Each row has a class, written after it.
138,-55,-96,-153,2,-122,-6,-157,0,73,-146,-26,-136,-154,-51,72,-199,43,-8,63,21,165,-14,123,251,56,141,94,-119,-1,-40,-24,-6,9,-255,66,-63,34,32,7,102,8 : Rudu
-48,-128,-77,44,116,-141,22,-67,50,-133,15,-169,63,-161,-32,19,-58,40,137,14,-305,262,-71,-161,187,111,42,63,-137,-263,-82,-50,11,-44,-223,146,71,94,-4,179,159,43 : Bupe
-267,46,35,125,-86,-356,-55,-19,-105,184,-343,-5,-5,-113,-107,90,-55,63,-144,-109,-304,123,-172,23,340,-25,-10,-6,-189,-92,-15,87,73,-21,-170,-202,44,84,-93,23,-9,90 : Rudu
-135,-198,59,95,-68,-115,-8,33,25,194,0,57,12,-174,234,160,-141,104,-79,-109,-130,26,214,-47,102,24,31,5,-117,77,113,121,-39,-164,-30,104,108,-185,27,-11,-47,-111 : Bupe
-151,-377,-63,263,-23,4,200,-293,-8,13,-300,-89,-145,78,152,-46,-44,-65,184,-21,-159,148,-242,-260,335,93,-128,132,146,-245,500,-95,170,71,150,47,77,191,45,101,18,-128 : Rudu
153,332,-6,-75,-8,-142,2,-192,-89,170,-100,99,-135,-90,-150,42,-136,71,-98,92,-80,124,-40,129,210,39,77,-1,-116,29,-125,-3,-80,65,-247,-69,-119,-5,-6,-60,98,66 : nupa
-84,-371,-94,62,62,-208,364,53,-19,310,-559,203,20,97,115,162,-132,-46,-199,62,22,140,-168,-376,61,167,-229,-80,-84,-40,169,258,89,100,-23,-99,133,32,54,170,-305,-34 : ses
477,-443,-38,233,121,-200,-449,280,-110,130,702,315,-416,885,-191,-18,-39,-620,-198,402,455,255,373,188,45,-51,-115,-195,806,67,14,399,-202,140,-790,-43,-118,-118,414,-274,-305,-208 : Rudu
-163,-72,-38,-45,-42,8,96,-125,37,-3,-203,-191,-176,27,-212,-6,82,-18,1,91,-116,-27,-92,-99,81,13,157,9,-80,-43,-163,-181,158,-290,154,189,-20,-108,113,103,183,-167 : bebu
-193,-93,-277,-274,72,16,140,44,10,-67,-100,213,25,-355,-177,-232,-310,155,-151,-310,-203,217,-228,-41,45,17,56,-230,-115,471,136,-114,-97,-281,-269,-237,-170,27,206,-118,59,-234 : bebu
-66,155,-165,22,90,6,-15,-13,150,70,-242,210,5,-235,53,-52,-52,120,-27,112,-385,68,-272,-384,90,-91,95,-41,149,99,191,130,-168,90,-23,-378,231,70,-28,204,-235,-179 : biku
7,-71,32,163,4,-119,-47,12,58,167,-106,76,44,-348,279,109,-66,115,83,-128,-266,93,138,-48,-8,-60,65,9,-191,63,115,94,76,-72,-160,160,-34,-142,-37,-13,-24,-92 : nupa
121,136,-13,239,-242,-185,-28,-7,-37,79,-214,138,160,-93,0,-7,5,47,-36,-225,-75,161,355,163,-23,-31,296,96,-82,124,-28,130,-164,-176,-293,-305,88,44,53,61,-234,-83 : Rudu
3,-70,184,-47,54,173,-112,118,54,-23,29,55,176,23,9,-98,32,174,-22,59,266,-80,287,242,-118,-108,-78,-43,33,-60,195,97,27,-72,-8,-133,136,-36,-37,-38,-144,40 : piz
-27,-247,-148,48,-29,-149,100,29,15,170,-110,9,-23,-96,90,99,-152,0,75,93,-6,9,286,-50,64,-18,116,-51,-6,-15,77,83,-39,-135,49,142,32,-53,96,-33,44,-173 : ses
-182,-186,-39,161,-167,-187,218,26,-65,132,-165,18,-96,-279,54,117,-8,99,31,-144,-93,-86,93,30,37,16,12,-16,-127,87,106,79,122,-212,-61,50,-60,-49,33,-30,68,-138 : falid
-94,-45,51,-73,166,88,-95,-30,102,22,-68,-226,-227,21,-211,55,153,68,-25,241,-78,-79,-107,29,162,-95,126,38,47,-217,-230,-91,59,22,228,194,119,-213,12,107,116,-70 : biku
218,48,-85,-468,-456,129,-522,451,591,-145,72,530,-385,-314,-433,185,406,152,-11,173,-71,71,-374,225,-364,-256,-17,-338,-74,601,-237,-35,-171,-127,-545,89,-111,-496,-17,-11,428,-11 : nupa
104,90,-47,-81,-158,-156,-4,-108,9,-45,-123,121,-109,-181,-124,43,-89,161,-95,135,-17,87,-26,163,129,6,18,0,-195,34,-18,84,-15,115,-291,-94,-32,27,-37,-9,235,150 : piz
280,123,-462,-44,178,-509,475,219,-312,-179,-317,-365,-182,666,-279,249,8,-534,-97,601,407,114,-178,-194,557,43,377,86,185,-558,-218,21,-181,47,156,-19,-211,352,-44,793,183,-2 : biku
-87,14,57,18,22,-56,22,60,148,-2,-51,-35,-155,-78,-191,6,120,-100,-73,218,-24,-38,12,28,167,-59,180,-61,-38,41,-138,13,59,-81,171,74,75,-211,32,161,130,-112 : falid
9,-117,-391,142,109,-38,123,-176,-78,146,-270,9,-80,154,103,80,-139,12,18,162,-277,113,-149,-282,11,-28,-59,-290,94,-50,276,9,-34,44,-157,-104,183,299,78,77,-108,-168 : biku
140,-512,-151,-330,41,355,159,186,255,-217,51,10,74,-404,29,3,166,329,313,314,-354,43,-301,-364,27,7,178,-131,72,141,52,164,-20,235,187,-13,180,67,59,-16,308,-215 : vafi
-28,-818,-4,-180,111,198,232,172,67,-239,201,-305,-70,290,-164,-128,-97,221,-114,107,271,-189,-244,-117,197,246,73,-123,-172,-173,193,-67,69,-142,205,168,128,-72,93,65,449,-271 : vafi
-66,240,-91,195,70,10,-203,-27,-139,157,-67,165,210,29,130,-188,188,25,223,-29,-310,194,117,-145,-96,-187,36,-208,285,-88,-3,171,-96,265,-44,-280,-55,129,-81,12,-187,-48 : bebu
40,71,-35,-64,-108,-11,-270,-1,210,-247,280,-8,-39,-176,-9,-88,-48,-262,109,-89,-232,110,-49,-16,288,20,-151,195,19,-76,-53,-240,28,-52,8,50,-79,-168,248,80,26,-64 : luri
156,-24,110,-179,100,-151,41,138,-92,-249,313,161,161,-197,-361,-62,-9,35,-178,96,-31,40,193,42,170,59,451,-70,-124,-98,-315,61,-214,132,470,-74,116,-113,128,-223,221,220 : Bupe
182,41,-55,-124,-1,-169,-85,-89,-28,86,-52,26,-179,-124,-100,111,-83,-40,-93,191,-129,208,-45,119,277,152,172,-50,-178,9,-135,-42,-61,9,-232,101,-16,89,-26,30,141,-10 : biku
-46,69,32,220,-116,70,-181,-306,188,14,-108,-93,-62,-353,156,-156,-14,88,-77,-122,-359,-89,12,181,55,-55,312,13,-271,341,-44,-252,156,-160,169,55,62,-190,-76,-182,123,-211 : ses
-217,142,-231,-145,183,199,-226,-233,164,-25,-30,-209,-120,322,-184,-325,-96,245,-92,-100,-40,75,171,-254,-262,-21,-356,-121,372,106,-718,-52,105,166,-308,-78,242,-248,299,107,-205,2 : biku
94,10,-87,-49,-76,31,-5,110,-36,16,-70,225,138,136,2,-75,159,-109,14,117,-109,135,37,57,-67,-16,52,-134,129,1,-181,68,-11,192,-42,-77,56,-1,70,-17,-123,-121 : nupa
-348,-181,150,-5,44,12,-324,-379,285,-118,-77,24,-1,-104,-49,-97,-132,279,-147,-171,87,-79,-55,123,-130,-198,-7,115,-352,14,-157,-52,360,135,157,100,211,133,-203,102,118,189 : nupa
312,-729,15,-50,897,50,-32,188,122,-31,136,-155,225,164,-85,-194,107,-122,227,618,332,357,310,-515,155,316,268,-288,383,-268,-235,359,-84,-176,414,-240,122,427,-155,198,-307,-598 : piz
-81,-128,-11,-184,-38,347,63,-163,-126,9,326,-15,-107,207,-164,-121,-27,306,0,-193,-189,23,-41,-303,-9,65,75,-179,445,246,-346,-63,-114,97,-26,-198,115,22,210,-384,13,-50 : Rudu
-135,-119,-21,49,-30,-47,137,-73,-127,128,-206,-86,48,-82,164,188,-76,211,22,-215,-49,-49,147,-128,-5,-117,40,-9,-65,107,34,-2,118,-148,-74,158,20,-63,60,-154,42,-26 : vafi
95,-145,-244,272,251,-153,143,-40,152,162,-371,-208,-129,-56,122,67,-84,-65,-34,-29,62,114,-185,-91,76,206,83,-65,-88,-158,80,39,-52,62,-258,-20,145,20,-163,77,-234,-94 : Rudu
-174,-143,162,4,-1,68,88,4,191,-9,-105,25,-60,-124,-205,-16,141,-2,25,301,-190,-148,-10,-44,191,-116,302,87,-36,-145,-70,-70,65,-142,407,86,143,-266,41,79,148,-304 : nupa
-107,-76,6,-78,44,76,139,-24,191,-86,-141,-183,-194,-88,-272,-13,151,-60,32,240,-150,-45,-185,-24,248,-20,168,141,11,-254,-134,-104,30,-62,332,112,74,-219,105,174,153,-246 : bebu
-7,353,451,327,307,7,-710,162,-51,-11,490,-82,-317,161,312,321,149,-33,337,183,72,-115,38,129,-49,-332,-19,160,575,-145,-27,231,-355,209,160,335,-121,-233,-250,-290,-70,274 : nupa
-192,-194,-44,-11,-142,-54,79,-51,-38,122,-103,-2,-38,12,92,102,-186,96,-55,-76,-4,-71,35,-21,59,-66,-83,13,-155,49,118,45,60,-84,90,52,-5,34,110,141,48,17 : ses
-174,194,23,87,-89,50,-7,-26,-49,6,-89,-26,-62,-77,-203,-177,369,90,-35,-82,-20,38,-106,166,48,-90,151,11,-92,54,-13,-81,56,-132,-141,-96,-125,83,3,227,98,-144 : biku
-79,-260,-52,-25,-170,-73,62,83,-62,21,51,110,96,-161,124,7,-8,109,23,-132,-114,17,144,-105,84,-53,56,-1,-42,48,138,78,68,-37,124,5,29,-37,83,-101,72,-46 : keva
-119,413,-8,-125,253,339,-244,-295,157,-101,-75,-108,41,-169,65,-213,141,375,279,-212,-121,264,-224,-263,-156,-4,-228,-76,41,37,-235,-41,-157,282,44,-37,61,37,-6,168,-13,92 : Rudu
-106,-237,-53,158,-24,-84,7,-48,42,116,-161,373,42,-36,213,-47,-110,58,-45,114,-265,154,-87,-415,111,10,-11,-268,125,129,356,180,-28,146,-57,-256,144,77,-147,-53,-38,-139 : piz
-362,-154,-195,172,175,-81,30,-191,70,92,-459,-43,20,-49,172,-84,-181,85,-5,-213,-180,252,-44,-137,-16,25,23,-42,29,107,198,3,91,-123,62,26,176,4,-60,94,-198,-193 : Rudu
-126,138,-78,287,190,21,-17,-234,47,-8,-336,17,153,-17,220,-98,-118,-46,12,-53,-408,-49,-172,-400,-206,-43,-109,-181,66,98,-4,-148,220,-126,52,-114,246,139,-87,-35,-333,-236 : ses
15,-73,-61,90,-163,-128,69,79,-26,139,-51,97,45,-172,193,217,-201,116,64,-169,29,-32,202,-57,-232,-17,-59,-35,-138,215,224,206,-56,-167,-146,73,-17,-10,16,-21,-11,25 : falid
-148,20,-169,148,242,-127,62,-299,-201,125,-7,-94,-268,-23,221,-92,-269,64,-54,-106,-15,130,-171,-256,144,268,-111,4,178,41,225,120,156,-161,-104,22,32,355,75,88,-250,-211 : piz
-18,62,-147,-122,-294,105,178,-152,45,-144,-207,324,54,-167,-22,-41,285,43,135,213,-275,41,-117,-195,-59,-19,241,86,-22,79,-29,-71,-25,-89,50,-107,38,-14,195,134,64,-330 : luri
219,93,-85,-159,45,-179,-71,-148,-37,130,-66,6,-199,-52,-79,122,-125,-19,-79,215,25,215,10,65,221,137,66,-21,-176,-9,-46,-38,-25,-93,-389,81,-88,152,-9,176,73,52 : biku
114,-42,-60,-163,-55,-154,-119,-154,-36,-8,40,78,-153,-41,-163,7,-86,69,-2,165,98,124,13,80,183,1,63,106,-67,-33,-168,76,1,148,-199,-36,-107,84,27,17,174,238 : keva
-93,-187,-92,-80,-5,74,156,-78,96,-33,-135,-153,-216,-20,-125,55,30,-44,0,151,-159,-89,-175,-108,143,-45,144,89,37,-115,-167,-95,103,-61,255,212,45,-198,159,65,151,-329 : bebu
68,-71,-2,65,92,85,215,4,42,-107,-160,57,194,-32,-285,-262,50,-76,-215,-216,-199,237,-102,-261,62,-108,200,23,282,356,-95,-28,225,58,-181,-253,108,-39,118,-335,-71,-218 : Rudu
-197,67,68,65,-226,23,720,-54,-108,265,-630,-219,29,255,-484,254,-133,501,-548,-367,572,-261,4,151,157,-57,-170,33,-470,-48,252,225,-416,-89,143,-543,368,120,334,-114,-11,132 : bebu
104,-326,104,-257,60,75,-19,-233,-23,-129,1,267,-174,31,-314,-163,-40,129,83,244,74,-77,-244,-358,-15,74,-108,-71,55,-56,-352,-149,90,83,-148,68,-180,-90,188,-199,322,-108 : ses
258,340,-453,-187,338,345,-126,-470,-174,-105,142,-381,163,201,349,-334,109,188,351,248,-266,170,34,-387,-181,-28,-151,-318,231,43,142,-233,242,-62,353,-79,-117,352,18,126,11,20 : keva
75,11,-123,15,84,41,278,-71,-240,-186,-433,-95,-74,-35,-60,-127,-84,306,50,-132,-198,64,-230,-229,-80,168,-67,-19,96,-66,144,25,166,-59,178,54,246,-8,362,86,-80,111 : falid
-39,-106,-201,81,-44,-171,30,16,-26,112,-146,46,-40,-49,114,161,-156,56,-20,-108,13,99,181,-52,-95,-97,-26,-65,-82,46,91,107,-4,-139,-276,116,-36,-86,113,66,-23,-27 : piz
-55,-166,-139,228,74,-87,-34,-223,-43,224,-131,-103,-178,241,320,138,-95,-39,-89,56,15,-70,-104,-273,44,134,-80,6,169,-26,59,88,102,65,-45,36,186,63,-2,-210,-251,-123 : luri
-443,427,-9,348,-475,-197,-202,10,-236,99,255,437,570,163,1,-292,533,125,-159,-390,-887,363,-74,-268,-49,-374,-198,-391,-340,88,615,98,-147,-39,-232,-516,8,149,296,-121,148,172 : nupa
-109,-159,14,0,152,11,18,-44,73,-3,-223,-152,-175,76,-173,70,70,-34,78,208,32,-59,-31,-147,168,-22,309,31,88,-146,-170,-103,62,-188,360,254,114,-197,28,163,105,-218 : vafi
15,-125,-140,-5,99,-57,-20,-228,124,124,-60,149,-256,-93,62,81,-139,-114,-138,7,-55,107,-155,-114,-50,83,-111,-49,6,111,11,86,164,63,4,53,58,107,55,51,-236,-146 : bebu
102,62,-60,-119,29,-56,158,-137,-127,14,-73,19,-67,-8,-84,58,-200,-53,-72,200,24,89,-68,86,219,99,36,48,-79,39,-84,-11,-70,-14,-203,-21,-100,88,102,80,84,-32 : Bupe
79,-615,73,389,-94,240,777,368,-145,-166,384,222,136,599,-63,152,375,-820,95,432,-201,-39,-179,-307,-327,517,-59,-144,314,88,-283,136,-311,47,-10,-35,-23,-13,375,-344,-334,-648 : vafi
91,221,-68,-59,8,-185,-166,-161,-33,141,-210,40,-180,-149,-36,8,43,50,-98,194,-48,199,5,184,267,54,116,-45,-126,50,-70,39,-60,116,-149,-21,4,79,-19,38,65,75 : biku
33,247,98,47,-108,36,-194,-46,190,46,-3,319,63,-33,-95,-43,253,-66,-49,121,-45,91,-26,91,-127,-145,38,91,78,54,-94,143,-74,312,-6,-173,93,-161,-200,-77,-95,17 : keva
108,44,-144,-102,-7,-174,-34,-134,-61,21,-34,-32,-264,-41,-107,252,-215,61,15,69,96,82,-41,139,154,72,25,68,-90,-104,-172,1,-73,-10,-356,148,-79,84,26,22,151,2 : luri
-10,-282,2,-118,56,24,82,-31,188,-97,-167,40,-159,-156,-268,7,129,-89,4,358,-69,-54,-142,-41,173,-55,251,193,21,-189,-156,-46,109,-70,306,73,38,-263,117,104,70,-222 : piz
-315,67,55,477,121,115,-113,-371,159,231,-438,-204,-294,-130,523,144,292,20,522,763,-366,-321,-94,-188,-25,-370,16,174,251,-236,497,-4,370,-125,-9,91,-57,117,-458,559,-113,-185 : biku
-103,-66,8,-47,72,35,57,-72,121,-51,-164,-135,-83,-92,-157,49,164,-1,56,242,-121,-90,-42,-5,50,-64,186,65,-9,-124,-217,-50,127,-153,321,62,101,-104,1,139,17,-259 : Rudu
-514,795,-18,87,-57,-233,309,-248,-218,677,-546,-253,-136,104,127,321,102,-98,-333,288,183,-194,-238,263,436,184,289,14,-352,16,103,163,-208,-169,520,66,160,186,-403,129,-11,-517 : vafi
58,-36,-51,-56,-38,-167,-2,-171,-22,95,-217,-63,-165,-58,-103,118,-134,78,-27,0,39,155,-20,34,263,24,149,52,-165,-49,-145,-26,-25,-17,-288,114,-27,20,33,51,184,-30 : Rudu
86,-33,-282,-52,-91,-102,-198,-276,123,150,149,16,-231,-10,-75,-29,-348,1,38,-265,-7,-1,131,15,-109,119,-476,-139,-109,-108,-394,-220,56,32,-514,83,-169,-140,182,-3,-23,19 : ses
-215,351,20,27,-107,12,195,-43,-97,-10,-295,405,120,101,-234,-151,83,47,-179,142,-315,173,-245,-176,138,-200,522,-7,107,165,127,123,-175,102,206,-237,197,26,6,197,101,-253 : nupa
-52,-353,-77,-47,32,73,399,10,167,-130,-329,85,30,-132,-148,52,234,-154,97,391,-156,-86,-300,-247,114,57,304,78,-65,-133,45,-89,21,-80,430,10,98,-98,45,109,67,-362 : vafi
-145,307,-20,61,20,188,-111,-147,131,-107,-42,-196,104,-27,49,-65,289,167,63,40,-303,30,33,-96,-154,-134,-68,-94,-5,50,103,-128,32,-137,287,-10,223,25,-24,45,23,-50 : biku
-236,105,218,29,-341,132,236,-32,-343,220,121,-181,44,437,28,-180,262,381,-253,-43,32,-106,-125,-149,101,530,-82,-312,-128,120,149,159,-197,-14,137,-307,286,225,71,-335,110,154 : Rudu
78,73,254,27,-16,131,-270,39,175,-69,156,153,-23,-64,-60,-145,281,-14,-17,78,217,-35,146,188,135,-128,4,-38,42,49,121,-75,-137,71,189,-174,-67,-116,-102,-33,63,-33 : biku
-170,-108,-19,136,-4,-83,-90,-30,67,156,-128,-41,19,-218,276,26,-16,165,103,-6,-71,-7,224,-26,-25,-16,1,-44,-203,32,185,87,27,-198,50,108,60,-137,-49,40,-10,-80 : keva
456,-396,499,24,414,-13,-53,305,-123,113,43,-491,-471,217,-113,380,542,-173,56,594,539,-99,-650,-149,899,164,323,-213,-200,-369,-56,-167,-253,-413,-422,193,-342,318,-186,-56,428,-373 : bebu
75,196,-11,-139,-39,-35,-79,-132,33,6,93,47,-96,-45,-102,29,4,70,-25,118,88,70,5,90,76,39,117,19,-113,71,-61,25,-98,48,-105,60,-39,-17,-15,27,183,66 : vafi
96,316,-74,251,95,-106,-311,-64,-203,211,-84,75,265,34,186,-62,-86,38,41,-117,-81,92,274,-10,-186,-167,-64,7,48,36,236,277,-15,49,29,-232,0,72,139,-78,-341,117 : luri
-150,-260,-152,215,169,-450,-135,53,-545,174,-572,-376,33,53,729,33,-674,281,-191,-852,282,13,443,-229,594,-275,548,234,304,181,-64,126,312,-64,404,163,101,132,153,94,-307,199 : nupa
-270,280,184,32,-39,117,54,-132,-89,-178,-289,41,152,-34,39,-233,103,139,-12,-8,-51,-55,31,9,-25,-134,69,70,-76,101,-77,6,38,136,412,-10,69,-206,142,87,93,-17 : Rudu
-296,-228,45,211,222,53,128,27,91,181,-609,73,30,120,109,-58,61,3,-88,164,-56,103,-229,-382,77,-14,12,-111,59,8,179,122,-6,179,-24,-39,323,-54,15,133,-219,-96 : biku
